Below is a small trained network, with its code and all its weights. Each question gives an input and a class and asks what happens when units are switched off, that is, made to give their printed mean instead of their output.

import numpy as np


def w(rows, s, z=0):
    codes = np.array(rows[::2]) - 128.0
    scale = np.full(codes.shape[1], s)
    scale[-1] = z or s
    return codes * scale


def f(y):
    return np.maximum(y, 0)


def log_softmax(a):
    a = a - a.max(-1, keepdims=True)
    return a - np.log(np.exp(a).sum(-1, keepdims=True))


def net(x, mask):
    res = np.array(x, float).reshape(1, 2) / 4 @ E
    y = f(res @ A[0][:, :-1].T + A[0][:, -1])
    res = res + np.where(mask, y, B[0][:, -1]) @ B[0][:, :-1]
    return log_softmax(res[-1] @ U[:, :-1].T + U[:, -1])


A, B = {}, {}
E = w([
[114,178,24,142],'x0',
[141,156,113,2],'x1',
],0.0098)
A[0] = w([
[117,160,3,145,109],'N0',
[116,139,98,64,94],'N1',
[103,136,125,237,105],'N2',
[130,118,230,107,119],'N3',
[124,157,129,48,126],'N4',
[121,138,110,134,250],'N5',
[156,134,124,133,113],'N6',
],0.024,0.013)
B[0] = w([
[85,165,217,86,246],'N0',
[210,115,149,114,182],'N1',
[225,102,131,72,253],'N2',
[82,211,165,99,207],'N3',
[189,95,110,102,209],'N4',
[62,216,3,196,237],'N5',
[125,129,125,145,128],'N6',
],0.033,0.015)
U = w([
[61,163,229,100,190],'0',
[235,97,88,102,116],'1',
[74,144,1,184,254],'2',
[100,90,157,174,49],'3',
[74,87,143,146,60],'4',
],0.012,0.0055)

Each question gives the input, the list of numbers given to net, and the class t.
The units are the neurons (one row each of A and B). Each row of codes is followed by its name. A weight is (code - 128) times the scale printed after its matrix; where a second scale follows, it is the last column's (A, B and U).
mask holds one flag per neuron, in row order. A switched-off neuron (its flag False) gives its mean, the last column of its row in B, instead of its output. The means were averaged over made-up inputs and are rounded, as every weight is.
A unit's drop is (log p(t) with every unit on - log p(t) with that unit switched off) / (log p(t) with every unit on - log p(t) with every unit switched off).
The circuit of an input: a set's keep is (log p(t) with only the set's units on - log p(t) with every unit switched off) / (log p(t) with every unit on - log p(t) with every unit switched off). Starting from all 7 units, units are removed one at a time, each time the one whose removal leaves the highest keep (on an exact tie, the one counted first), for as long as the keep stays at least 0.8.
circuit, biggest first: the units of the circuit, biggest drop first
unit that matters most: the unit with the biggest drop
k most important neurons: the k neurons with the biggest drops, biggest first
drop of u: that unit's drop, to one decimal
input [-7,8], class 1: unit that matters most : N4
input [-2,-3], class 2: 3 most important neurons : (N0 N4 N1)
input [-1,1], class 2: circuit, biggest first : (N0 N2)
input [-1,2], class 2: circuit, biggest first : (N2 N0)
input [-2,-4], class 1: 3 most important neurons : (N0 N2 N5)
input [3,2], class 2: 3 most important neurons : (N2 N3 N5)
input [7,7], class 0: 2 most important neurons : (N0 N2)
input [6,-5], class 0: 2 most important neurons : (N0 N4)
input [-6,8], class 1: 3 most important neurons : (N4 N0 N1)
input [3,3], class 2: 2 most important neurons : (N2 N3)
input [-2,-5], class 1: 2 most important neurons : (N2 N0)
input [-5,6], class 1: 2 most important neurons : (N0 N4)
input [3,-1], class 2: 2 most important neurons : (N3 N5)
input [-3,-4], class 1: circuit, biggest first : (N0)
input [-1,3], class 2: 2 most important neurons : (N2 N0)
input [-4,6], class 1: drop of N4 : 5.1
input [5,-1], class 0: drop of N0 : 9.5
input [-1,-1], class 2: drop of N0 : 0.4
